What can hang from each mark:
P: N S Z
T: N Z
Z: F T X
S: N U Z
F: J Z
J: S Z
U: J S Z
C: N U
X: C F U
N: J P T X

Every row comes from one small tree of marks. Brackets hold a mark, then the marks that hang from it, in alphabetical order. Every link used is in the known rows. Which tree was each row made from?
Each row is shifted at random along 7 fixed directions that mean nothing.
Known rows:
(F (J S) Z): [ 10.9  -2.1 -10.1   7.7  33.5  -7.0 -16.8   6.7 -21.7  -2.5   1.8 -22.9
  18.2 -19.3  64.1 -40.9  23.1  18.0 -19.9  -6.6   1.4   7.0  -6.5  -7.6
  -1.5  38.1 -28.1 -48.4  -1.1  25.9   2.3 -14.8 -22.3  11.8   6.7 -10.4
  -1.2  28.1 -15.2 -18.8  17.6]
(S (N P T) (Z (X U))): [  7.5   9.7 -20.8  -2.7 -10.8   4.8  -6.3   3.1   3.2 -14.5  10.4 -16.1
   1.0   3.9 -59.9   2.6 -16.2   6.6   1.1  21.5  -9.3  22.2   5.2   9.1
   6.2 -57.6  26.4  43.8 -13.7  13.0 -23.9  28.5  25.7  -7.8 -10.6  13.2
  34.2 -18.7  -8.3   7.4 -35.1]
(S (N T) (Z F (X C))): [  7.5  11.3   6.4 -10.5 -20.7  20.6  -2.5  24.0   4.0 -14.4  28.8 -14.8
  25.9  -0.3 -28.1 -16.8  -4.4  15.8   5.9  38.5  -8.0 -21.1 -15.0  -1.4
 -17.9   1.8   1.5  -5.9  11.3  31.0 -24.4 -17.3  -5.0 -20.7 -19.1 -18.2
  33.5  -5.6 -17.7  39.8 -12.9]
(T (N (X F)) Z): [ 10.4 -27.9 -10.9 -14.9  18.1 -15.9   9.4  -2.6  -1.7  -9.5  24.6 -21.6
  31.3   6.9  32.2 -27.7   3.4   1.3 -22.0  12.1 -27.1 -21.6 -15.4   1.2
 -28.1  28.2  -1.1 -33.7  17.6  35.6  -7.9 -38.5 -10.4 -16.2  14.9 -19.4
   6.8  35.8  -7.5  13.1  -4.9]
(X F (U J (S (N P)) (Z T))): [  3.7 -35.8  36.0   6.4  16.4 -15.6 -21.9  -6.2 -14.8 -23.5  13.5 -17.6
 -16.6  -0.3  12.6 -32.1 -13.3  -1.3 -17.1 -15.3  13.9  41.3  22.3 -21.5
 -32.7  21.1  33.9 -30.7 -17.3  54.1  -4.1 -16.2  15.5 -13.2  16.4 -20.5
  30.0  17.3 -40.8  -0.7  28.8]
(C (N (T Z) (X (U J)))): [ 13.0 -33.9  -8.4  -3.5   1.1 -20.8   8.6  -4.0  16.9 -15.4  13.0 -10.2
   5.4  44.3 -12.7   3.1  13.7 -10.4  -8.8   8.3  -3.0  -6.6 -17.8  -4.8
 -14.1 -18.8  10.3 -12.7  -0.7  34.9  15.3  -4.4  21.2 -17.1   1.5 -10.3
  27.0  25.3  -1.0   6.8 -17.4]
(P N (S U) (Z (X F))): [ -1.5  -9.6   0.2 -27.2 -16.0   4.3  15.3  -0.3 -30.9  -9.9  53.7 -29.4
  21.5 -10.3  13.9 -19.4  17.6 -11.1  19.9  28.5  -2.1  -0.5  21.8  -4.0
 -26.7 -40.0 -17.7 -33.5   5.8  14.0  -1.5 -41.4 -23.4  -0.3  47.3   2.2
  14.1  14.0  -2.8 -19.4  -4.0]
(X (F (J (Z T)))): [ -2.3   7.2  -9.7 -17.6  21.8  -4.5 -10.0  -9.7 -19.2  -5.6  19.5  -4.3
  -1.7 -31.0  -2.3   9.2  13.1 -24.8  25.3  -2.9  17.2   3.3  16.2 -21.9
 -27.9  -2.8   9.3  -0.5 -26.0  10.1 -12.1  -3.3  15.9  15.4  16.8  -4.4
   9.2  -4.6 -11.2  -5.8  13.3]
(N (P S) (T Z) (X C)): [ 13.6 -22.7 -10.0  26.9  31.4  10.0  -5.0  10.9  25.4   9.5 -30.8 -42.5
  -6.0  52.2  16.3 -54.4 -22.8  37.3 -11.9 -10.4  -4.3  -3.6 -28.1  18.4
   3.1  -4.0  34.6 -18.1 -28.1  77.8  19.2  29.6  15.0 -28.3 -14.9 -22.7
  17.1  32.1 -28.8   1.2 -27.6]
(X (C U) F): [-10.0 -12.7   8.3  -6.5  -7.2   1.7  24.1 -24.2  -4.6   3.2  34.0 -11.5
 -14.7  -0.2   7.3   9.3  13.9 -25.3  -5.2  -8.8  13.1  -6.1 -21.6 -27.2
 -33.8   8.1  -1.0  -8.4  11.2  16.1   0.0 -29.1   3.0 -10.5  16.5  -4.1
  -2.6   1.6 -10.2  16.9  33.4]
(C (N P T) (U (J (Z X)) S)): [ 40.3  11.0  16.4 -11.8 -13.7  -5.8 -24.6  20.6  -2.2  15.9  43.1 -40.8
  11.4  24.7  -5.8 -37.6   8.8   3.3 -27.3  41.4  18.2 -45.6 -19.6 -28.4
  -1.5 -10.3 -41.9 -29.8  -8.5  70.9  55.3  14.2 -45.4   4.1 -28.9   8.1
  31.9  15.6 -28.3 -36.1  28.3]
(S (N (T Z)) (U J)): [ 31.0   4.2   7.6  -2.7  -4.2  14.3 -19.1  12.8   9.2 -12.6  17.7 -22.0
  13.8  24.2 -27.4 -23.8  -2.7 -10.7   7.3  40.3   4.3 -13.5  -9.9  -4.5
 -11.9  22.2  -2.4 -36.5 -19.6  64.0  23.2  -8.7  -6.3  -8.5 -13.3  -8.3
  30.8  -9.4 -12.8  33.0   2.4]
(Z F T (X (C N) U)): [-21.4  17.8  33.4 -13.4   6.0  12.6   0.0  14.6   0.5  -0.6  53.9  -5.7
  17.5 -20.1  16.0  -8.8  39.2  17.5 -22.2  -7.7 -31.1 -21.5 -40.9 -31.8
 -33.5 -12.9 -33.7  17.7  18.4  26.0 -26.1 -30.5  -8.9 -23.2 -42.5 -23.3
  29.4  -1.9  -8.2  -1.4   3.5]
(F (Z (X C))): [-18.3  -3.9 -54.9  -4.4 -12.9 -23.3  41.8 -14.8 -35.5  -1.2  35.6  -1.8
   8.8 -32.3 -41.3  61.8   5.0 -47.1  23.9  35.0  29.4 -19.4   7.1   1.1
   1.2 -63.0  -8.7  28.6  69.1 -43.0 -20.5  11.7   9.9  29.2   0.6  40.7
 -20.5 -40.4   3.5  12.0  11.8]
(C (N P) U): [ 25.0  22.2   4.5 -11.4 -21.0 -19.8   7.0 -17.2  15.0  11.7  27.8 -16.9
  10.2  21.8 -17.7  -1.7  11.2   4.2 -31.6  22.6 -13.2  -8.8 -29.3 -24.6
   0.1 -15.4 -23.5   6.6   9.6  20.1  -7.0   3.6 -11.7  13.9 -28.2  -5.0
  24.5  -9.8  17.3   2.0 -14.1]
(J (S N (U Z))): [ 31.4  11.2  14.7 -20.9   8.6 -14.3 -25.4 -18.7  -4.6 -23.2  -6.3  18.4
  20.0  -8.7 -16.2 -47.0 -15.1  22.7 -10.0  30.1 -41.2  27.5  21.6  10.6
  12.0  21.7  12.0 -37.3   9.4  11.8 -54.3  10.7   0.6  13.4  -7.9 -24.7
  18.0  13.5  18.3  13.3 -40.0]
(J (S (N P T X) U)): [  6.0   5.6  -2.7 -26.9 -22.6  24.9 -28.8  10.3   4.2  -7.0  30.4 -44.8
   9.1  20.2 -61.1 -23.4  17.6 -12.3 -13.2  62.0  33.9  -6.6   7.1   4.9
  13.3 -34.8 -12.2  18.7 -35.4  28.1  13.0  13.3  -1.6 -16.6  -4.2  11.2
  28.2 -27.2 -17.9 -10.8   9.8]
(U (J (S N) (Z T))): [ 13.9 -10.1  11.7  14.3  13.2   5.8 -18.0  26.1 -10.5 -29.3 -10.7 -14.0
 -11.6   4.0   1.6 -13.1   3.4  17.6 -19.8 -17.4 -10.9  27.6  -3.3   3.6
   9.7   7.5  11.9 -23.5 -19.7  11.6  -9.0  -6.0  -1.3  -6.1  12.5  -8.7
  14.8  -7.9 -10.9 -35.1 -46.9]
(F (J (S U)) (Z (X C))): [ -6.6  20.2  -1.5   7.7   6.2  11.5  -7.5   5.2 -10.2  -9.6  23.0  -0.4
  10.2 -22.9  20.1 -23.0  68.3   1.9 -21.8  -2.8   5.0   3.7 -17.2 -27.8
 -17.1   6.6 -31.3  -9.5 -14.9  47.0  -8.3 -19.9   3.7  -7.1 -11.9 -13.9
   6.6 -23.2  -8.8   2.3  33.2]
(C (N (J S (Z (X F))) P T)): [  6.0 -15.4  17.8 -24.5 -27.9  -6.1  -4.9  -2.0   3.1 -34.2  40.0 -38.6
  19.3  30.4 -27.3 -12.5  38.2   0.0 -22.4  32.3  31.0   2.4  15.0 -40.1
  -2.7 -10.3   4.7  11.1 -33.6  33.7 -22.5 -29.0  30.0 -10.0  18.5 -29.3
  44.8   3.2 -18.4  -2.1   4.9]
(U (J (Z F T (X C))) (S N)): [  5.9  16.1  20.2  -2.9 -24.8 -12.2  -6.5  14.4 -21.1 -15.2  42.4   4.3
  23.9 -21.1 -34.6  -6.7  -0.1  -6.7  -1.6  33.8  10.7 -23.5   6.9 -25.0
 -20.2  -8.8 -13.6 -23.4  24.9  16.7 -20.0  -3.9 -14.0  16.1 -33.0  -5.1
  20.4 -36.6  -8.9   6.8   0.0]
(N J (P (S U (Z F X))) T): [  8.2  -8.0  17.3  -8.5 -34.3   9.6 -10.5   2.4 -17.1 -26.4  42.8 -47.2
  21.5  18.5 -35.0 -16.8  25.2 -18.4  14.8  33.5  48.2  15.0  43.8 -31.7
  13.3 -20.1  14.6   0.9 -42.7  34.4  -2.4 -29.0  22.6  -6.0  24.1 -22.3
  49.1   4.0 -38.5   6.0  49.1]
(X (C (N J))): [  5.4  -1.8 -38.8   1.4 -36.4 -21.2  33.8 -17.0   0.0  -0.4  29.1 -26.5
  14.1  40.1 -65.5  40.1 -28.7 -44.1   1.6  57.5  46.1 -33.1 -17.8 -19.4
   6.1 -24.7   4.6  -2.4  46.0 -16.8  27.0   4.5  15.3  22.6 -18.7  19.4
   4.0 -42.7  18.3  29.5 -10.9]
(Z (F J) (T (N (P S)))): [ 13.8  30.1  -8.3  30.4  -5.4   7.4  -7.4  28.7  11.9  16.1  -3.6 -52.9
   6.5  24.8 -33.6   8.0  -0.5   2.7  -0.4  -6.1  24.5 -12.6 -36.2 -10.6
 -18.7 -25.2  19.7   7.8 -37.9  38.8  24.1   5.1   0.2   3.5 -35.1 -16.4
  44.7 -55.9  -3.3  -3.5 -31.7]
(T N (Z F)): [ 29.3  13.7 -29.6  14.0  -1.0 -29.8  31.8 -13.2  -3.7  -1.4  11.5 -13.8
  24.1  -6.8 -24.1  33.6 -16.2  -1.8  -6.4  -5.6 -29.3 -25.0 -52.8  11.7
 -21.3 -17.8   3.6 -12.9  32.5  -6.7 -23.8   0.3 -21.9  17.3 -18.1   4.0
  16.7 -31.3  27.0  26.9 -65.2]
(C N (U S Z)): [ 13.1 -26.3  16.0 -12.2 -20.9 -28.5  -6.1  -5.9  -0.5 -23.7 -13.6  12.2
 -11.7  44.6  -7.3  -6.4  11.5  -7.0  -9.7  13.8   5.8   9.2  14.2  -3.7
  -9.9   8.1  32.5 -30.2   9.3  20.7   3.1 -21.8   0.1 -14.8  28.3 -30.3
  24.1  21.3  -7.2 -11.5   9.1]
(U J (S (N P) (Z (X C)))): [ -9.4 -12.8  19.9  -2.6  -8.5  -4.0 -29.0   2.4 -17.7 -45.1  20.1  26.6
   6.3 -19.3  -0.3 -24.4  11.7   2.2 -16.5  10.1  -1.1  48.5  42.6 -18.3
   2.9  -2.1   9.7   2.2  -2.9  -0.8 -42.6 -26.1  27.2  -3.8   9.1 -21.1
   2.7 -12.3 -40.5  -3.8   6.8]
(Z (F J) T (X (C N) U)): [-17.6  -4.6  -0.3   1.4   0.7 -24.3  14.1  -6.5 -13.9   1.2  11.7  15.1
  17.0  16.6 -15.2  13.5  -7.8  -8.0  10.7  -6.4 -11.2  -5.3  16.7 -36.9
 -24.9 -14.2  41.2   7.6  39.0   8.5 -27.4 -10.9  51.7   9.4 -35.8 -42.5
  37.7   2.0  10.7  17.7 -11.5]
(N (J (S U) (Z T (X F))) P): [ -0.6  -7.2  13.1 -10.1  -4.2  12.8 -15.1   2.9 -27.2 -18.2  13.3 -24.4
  -6.0  11.6 -37.7 -20.5  14.1 -12.8  -6.6   6.4  33.5  20.1  50.1 -35.5
   5.3  -6.0  42.1  21.1 -58.9  52.9  -6.7  -1.6  38.9 -11.2  24.0 -27.7
  44.7  -8.7 -30.7 -19.8  35.1]
(J (S (Z F (T N) (X C U)))): [-15.0 -23.5  -0.5 -17.0 -20.9  -2.5  13.1  -1.8 -23.5 -16.1  38.0 -14.6
  17.8   1.7 -27.9  10.5 -11.9 -17.7   2.9  28.9  19.2  -7.9  21.9   1.7
 -12.2  -9.2  32.6   4.0  36.4  -9.9 -29.2 -28.5  -0.7  -4.6  17.0  -9.6
  15.6  -9.1 -21.1   1.7  12.4]
(C (N P (X F)) (U J S Z)): [ 33.8 -21.8 -19.1 -10.7 -48.0 -71.2  27.4 -45.6 -13.7  -5.1  44.1   5.3
  -1.0  19.9 -80.7  41.8  -3.1 -54.0 -12.7  39.2  39.2   2.0  18.9 -29.6
 -13.7 -61.9  11.2  -9.0  35.5  -1.2  -4.4  26.8  23.6  35.5   0.8  12.1
  28.4 -21.4  16.2  11.8   3.1]
(U (Z (X C))): [ -7.3 -14.4 -34.6 -11.8  -5.3 -35.9  27.2 -23.6 -35.6  -6.5  27.8  16.6
   7.0 -30.6 -34.9  48.5 -14.0 -41.9  26.1  30.7  13.3 -12.1  23.7   3.3
  10.7 -45.1   6.5   9.1  76.5 -43.3 -27.9  12.9  17.8  28.7  -1.0  28.9
 -22.1 -11.8   2.2  11.3   4.9]
(P (S (N J T X) U) (Z F)): [ 21.7  -4.2 -18.5  -8.9  20.7  17.6 -19.8  24.6 -41.3 -21.6   9.2 -59.4
  17.2   2.6  -3.8 -33.6  -1.7  -9.5  24.2  14.9  -4.1   3.5  -3.7   9.5
  10.5 -44.6  -4.1 -46.0 -34.3  22.3  31.3  -5.0 -14.2 -17.9  33.2   2.3
  39.2  41.3 -20.6 -39.5 -34.2]
(U S (Z F T)): [  9.6  -5.3  -0.3   8.7   3.5  -1.9 -13.6  22.2 -27.3   3.2  -2.4 -19.3
 -13.8  -8.3 -23.9   9.4 -21.4  -7.7  13.0   3.4  35.7 -19.8  -2.4  16.7
 -15.6 -14.5  16.6 -20.2   3.3  15.9  27.0  23.5 -32.4  -6.8  -0.2   8.1
  25.4 -12.7 -29.9 -17.7  15.8]
(X C (F J (Z T))): [ -6.6   6.8 -27.2  11.1  23.3  -0.4  16.6  -9.6 -10.9   8.2  28.2 -27.9
   2.3 -23.9   6.9  12.8   7.5 -20.8   8.8   2.2  27.8  -9.6 -25.9 -24.5
 -39.9   4.7  -6.3 -11.7  13.6  25.9  -4.7   0.2  11.4  15.0 -14.7   2.9
   4.1 -24.5 -10.2  30.4  18.1]
(X (C N) (U (J (Z T)))): [  5.4   6.5   4.8 -16.3  -9.4 -35.4  24.7 -44.0  12.5 -12.2  41.3  14.2
   8.6  -2.1 -40.4  29.9   0.8 -33.7   9.5  29.8   4.4  -3.1 -12.3 -31.9
 -19.0 -17.1   5.7  -0.5  32.3   2.1 -36.3   4.2  21.3  34.1 -25.2   3.9
  -1.2 -31.7  19.7  30.7 -13.7]
(T N (Z X)): [-13.8 -19.1   0.6  -6.8 -11.9  -2.2   6.0  17.0   7.1 -26.3  -1.6  10.1
  16.8  26.2  -1.1   4.3  30.2  -7.3  -0.7  10.0  -9.3 -11.0   6.6   1.4
 -22.2  10.7  31.0  11.8  -2.6  32.1 -17.2 -52.9  17.3 -29.9  19.7 -34.8
  11.7  -8.8 -13.6  16.0   3.7]
(F (J (S (N (P Z))))): [ 13.0  -3.1 -21.8  11.1   6.1 -12.0 -11.0   1.2 -29.7  -8.2   7.0 -44.8
  14.7   0.0  22.0 -19.6 -11.2   5.4 -23.0   6.6  10.9  14.6  -2.1  -4.5
   9.1   0.1 -10.1 -34.1   2.3   8.1   9.1  -6.1  -9.8  16.6   9.3  11.0
   7.1   0.2  -9.2 -22.8 -24.9]

Which tree is each row?
[ -7.5  12.5   8.8  -1.4   5.7  41.9 -11.1  34.4  35.6   2.5  -1.4   1.8
 -17.2  23.7 -23.0 -13.5  22.7  20.2  -5.5  -7.8  -7.6 -21.9 -47.6 -10.2
 -41.6 -20.5   9.5  31.3 -43.5  64.7  18.2   3.8  23.7 -51.5 -23.5 -28.6
  32.8 -13.0 -15.6  12.5 -22.4] : (Z (X (C (N T)) F))
[ 16.4  21.4 -24.7 -38.9 -10.6  19.9 -20.2  15.7   6.1   1.8  28.9  -3.3
  12.7 -13.3 -60.0 -23.2 -15.7 -16.6  13.4  67.8  13.4 -21.8  -4.2  13.6
 -25.6 -17.3  -6.1   6.4 -31.5  38.3  13.2  16.8 -17.4 -15.7   5.0  10.3
  20.2 -14.9 -13.5  20.8   4.5] : (S (N (X F)) Z)
[  2.6  21.3 -41.6  10.2  32.6   5.1  -9.2  23.3  -9.2   1.2   1.9 -35.2
  12.8 -14.7   2.8  16.3  23.4 -17.0  10.0  10.3  11.5  -8.5 -26.5  -0.9
 -11.1 -13.7 -10.9   2.8  -5.6  11.8  10.7   0.7  -4.1  11.5 -16.1   8.1
   9.8 -31.6  -8.0 -10.7 -10.2] : (F J (Z (T N)))
[ 20.1 -10.1   0.0 -29.1 -15.5  -0.1 -20.9  -3.0 -15.3 -17.0  56.9 -61.5
  40.1  -5.8  -0.2 -40.2 -22.5  13.0 -22.9  73.8  19.0  -2.3  17.3   9.1
  23.6  15.2 -32.1 -29.8  28.4  -5.9 -23.3 -13.3 -38.6  17.2   7.1  17.4
   8.4  15.8 -28.5  -2.0   4.9] : (J (S (N P T) Z))
[ 29.2  47.2  -7.2 -22.2  12.2  -3.2 -21.2   1.6  -0.7  11.4  47.6 -18.7
  50.0 -35.6   6.1 -21.0  22.6  -5.7  -5.2  35.9  -1.7 -54.2 -58.7  -6.0
 -37.1  19.6 -57.5 -31.8 -14.6  38.0   0.9 -16.5 -64.0  17.0 -30.8  -3.7
  11.5 -26.7  -4.4  14.4  -0.3] : (T N (Z (F (J S))))
[ -8.7 -32.9 -14.0 -17.0  -7.9 -11.9  12.8  -9.1 -12.3 -21.3  15.5 -15.7
  15.7   9.1 -10.2 -20.6  -4.0  -4.7 -14.1  37.8  12.1   6.5  15.1   3.1
 -13.1   7.2  16.3 -22.0  29.6   5.1 -33.5 -20.3  14.2  -6.1  24.3 -15.4
   4.2   7.1  -5.1  18.1  -5.1] : (J (S (N (X C (F Z)))))
[ -1.0  -8.7  18.5 -13.6  10.4  -3.8  -4.1   4.4  23.2 -29.0  19.2  -1.9
  34.6   4.0  46.1 -34.5  61.6  18.3 -36.0   1.1 -43.5  -3.2 -29.8  -5.8
 -21.9  34.1 -22.9 -15.5 -12.0  41.0 -36.4 -59.0  -6.5 -32.7   3.7 -36.8
   5.5  19.4  -5.5  13.3  -4.9] : (T (N X) Z)
[ 30.6  -9.8 -28.6  -8.2   2.1 -26.8   7.9  23.7 -48.1  18.1  25.9  -9.1
  -3.4   3.3 -41.9  45.2 -27.5 -42.9  22.3  23.0  11.4 -38.6   0.2  -5.6
   1.8 -46.4   3.4 -16.9  54.1   0.5  42.4  17.2 -17.8  18.5  -9.8  12.4
  32.7   9.1  -9.8 -31.1  -4.2] : (C N (U J (Z F T X)))
[-12.0   7.3  -3.6  21.5   4.5  -1.3  -0.5   2.8  -2.7 -18.0   1.1  23.0
 -19.2 -14.4  -3.3   5.1  38.7  14.5 -26.2 -51.5 -26.5  14.6 -34.8   6.8
 -26.1 -48.5  -4.2  26.8 -28.0  20.4  -5.1   9.0  -2.7 -30.4   1.0   8.6
  14.0 -21.9  -1.5 -23.9 -17.8] : (T (Z (X (U S))))
[-13.0  -2.8   5.3  -1.0 -17.8   8.8  16.4  -1.6  -1.0 -18.9  13.2   7.7
 -23.0 -10.0 -28.4  12.6  35.2  -0.3 -13.7 -19.4  13.0   0.4 -17.7  -8.0
 -28.1 -26.2  16.1  21.7 -26.0  22.3 -20.8  -7.0  12.0 -23.3  25.4  -3.0
   3.7 -35.6  -6.0  -7.3  -8.6] : (J S (Z (X C F)))
[ -0.2 -16.3   1.6 -16.8 -24.3 -15.7  -0.8 -10.3   2.3 -30.6  42.0 -13.0
  21.9  33.1 -34.4  -6.1  20.4 -15.9  -7.0  29.6  21.7 -11.9   2.7 -27.9
 -31.2 -23.7   4.4  -2.4 -13.0  30.0   0.2 -18.3  21.7 -14.1   6.7 -17.8
  47.0   7.8  -6.7  14.4  10.0] : (C (N J (T (Z (X F (U S))))))
[  0.2 -29.3  35.1  -5.6  -5.2  -9.0 -20.1  -0.8   4.9 -30.3   7.6 -25.6
   3.3  21.8  18.8 -43.2   8.5  11.4 -15.0  16.4   8.3  11.9   4.9   0.1
 -16.9  27.2  11.0 -42.5  -1.9  43.6   1.5 -28.7 -11.2 -27.3  15.3 -11.6
  19.3  31.7 -26.1   3.9  30.6] : (X (U (S (N T)) Z))
[ 36.2  -1.5  11.0  -4.0   5.0 -21.9   3.8  -3.3 -16.9  -1.0   4.0 -38.8
   7.0  33.3  16.9 -23.8   0.0   6.4 -27.0  -5.7 -11.9  -5.3 -16.8 -40.8
   7.5  24.7  10.9 -31.3 -15.1  52.2  15.7 -23.2  -9.3  -0.8   7.5 -35.1
  43.4  36.7  -9.9 -19.3   0.8] : (C (N (J (Z F)) P) U)
[ -0.1  30.1 -16.0  26.5  -1.1  -5.1  30.8   1.3  -3.1   9.6  12.1 -12.1
  12.9  -5.7 -24.1  29.2   9.5  -9.3   7.0 -22.9 -13.3 -20.7 -51.8 -22.2
 -45.5 -42.0  14.0   7.1   4.1  39.5  -8.1  10.0  15.1   0.1 -42.2  -3.0
  33.3 -39.5  18.9  24.2 -41.2] : (P (Z (F J) (T N) (X C U)))
[ -9.0  -4.1 -10.4  19.0   5.5  -4.6  21.2  -6.5  -6.9   2.7  36.8 -45.5
  -9.2 -10.7  12.0  14.7  35.5 -20.0 -11.2 -22.6  32.9   3.1 -32.7 -31.2
 -52.5  -3.5  -8.9  -7.5 -15.5  48.4  19.0 -18.7   1.8  -5.5   7.5  10.7
  24.3 -18.6  -7.7  13.2  42.7] : (X (F J (Z T)) U)
[  0.0 -14.2  -9.7 -14.3   9.1  18.5  -7.9   9.7  14.1   7.1  -2.4  -9.8
  -7.8  16.7 -32.4  -8.1   3.1  -8.9  19.9   8.2  16.9 -12.5   3.8   3.8
 -20.4 -28.6  20.3  16.3 -40.5  31.9  15.6  27.1  29.6 -26.3   4.3  -8.7
  26.2  21.3 -13.4   6.6   2.0] : (N T (X F))
[  7.7  -1.0  27.6   4.1  21.4  11.8 -36.2  26.7  -4.5 -39.3   9.3  -0.2
  -8.1 -26.2  10.5 -10.2  41.5  13.0 -20.1 -13.9 -11.8  39.6 -16.3   2.4
   1.7   3.5 -22.1 -15.0 -24.8   8.3 -29.1 -17.3  -4.6 -15.6   2.7 -11.3
  13.5 -12.8 -23.0 -24.1 -28.6] : (U (J (S N)) (Z T))
[ -7.8  -9.5 -14.5  -4.0   4.3  -6.6 -12.0  -7.5   0.7 -33.1  20.3 -13.6
  23.7   6.2   5.7 -14.9  38.9  -0.8 -17.5  14.6   0.8  11.6 -12.6  -6.1
  -4.1  -3.9 -15.5 -16.9  -0.2  -1.7 -32.1 -22.7  22.6  -4.8  -2.3 -12.7
   5.8  -4.5  -2.8   5.3 -26.3] : (F (J (S (N (T Z) (X C)))))
[ -3.6   2.2  -6.4   2.8  -6.3  -3.5  20.4  -6.3 -16.1 -16.4  27.3  -8.1
   2.0 -10.6 -16.2   7.9  22.2 -18.6  -5.5  -6.1  11.6  -7.0  -9.2 -37.4
 -12.1 -10.8   0.4   3.6 -12.3  22.4  -3.4 -14.3  23.1  -5.7   8.7  -1.8
   9.4 -10.9  -3.1   6.5  11.9] : (N (J (Z (X C F))))
[-17.4 -21.3  24.6  -8.3  15.7   0.3   2.2  -2.6 -20.2  -1.7  22.1  27.7
   1.5  -5.5  16.4 -11.7   3.0 -10.2  10.3 -14.4 -17.8  11.4  40.3 -38.3
 -20.4  11.6  23.5  -1.4  24.1  17.2 -36.1 -18.8  46.5  -1.3  -8.6 -43.0
  15.9  34.9 -17.1   6.7  23.5] : (Z T (X (C (U J)) F))
[ 16.8 -38.6  17.3   6.2 -26.6 -17.4   5.5   0.8 -11.0 -29.6  12.5 -33.1
   2.1  54.7 -13.5 -22.7  10.0   6.0 -46.9   5.7  17.5  22.0  23.3 -37.3
   1.8  19.2  37.5 -20.5  -9.4  57.0   6.8 -38.0  37.4 -22.4  24.6 -43.7
  52.7  14.9 -12.7   3.8  11.9] : (C (N (J (S (U (Z (X F))))) P))
[-20.7 -12.8  -4.3 -14.6   4.0   5.4  -6.9  15.1 -25.9 -15.2  40.2 -33.2
  24.7  -1.7 -16.3   5.2  10.3 -22.9  -2.8  19.2  13.8   4.3  38.2 -33.8
  -1.0 -21.5  13.5  36.9  -0.5  -0.8 -20.2 -30.3  41.6  -3.2   0.5 -19.4
  30.2  -3.7 -26.3 -12.1  15.7] : (Z (T (N J P)) (X F))
[ 13.9  -9.0 -18.4  12.4  23.1   7.1 -15.0  29.8   2.2  -2.0  -8.9 -33.1
  -8.6  14.1 -11.1  -7.9  11.0  -0.7 -15.9  -7.7  11.2  -5.7 -28.5   8.6
 -20.2  -5.9  17.5 -14.8 -27.7  45.9  28.0   7.2   4.2 -25.5  -0.3  -8.3
  28.1  -6.1 -12.7 -18.5 -20.8] : (U (Z (T (N (X (F (J S)))))))
[ -9.3 -17.5  15.5 -16.5  23.9   1.8 -26.5   5.4 -18.0 -43.1  22.1  21.9
 -14.8 -29.6  11.0   0.0  41.8  -7.3   2.7 -22.6  -5.8  21.0   7.0 -18.8
 -19.3 -32.7  -3.7   2.4 -22.2  -5.9 -19.9 -16.6  21.0 -14.1  25.3 -11.6
   1.8   9.1 -36.8 -41.1 -13.8] : (U (J (Z (X (C (N T)) F))) S)
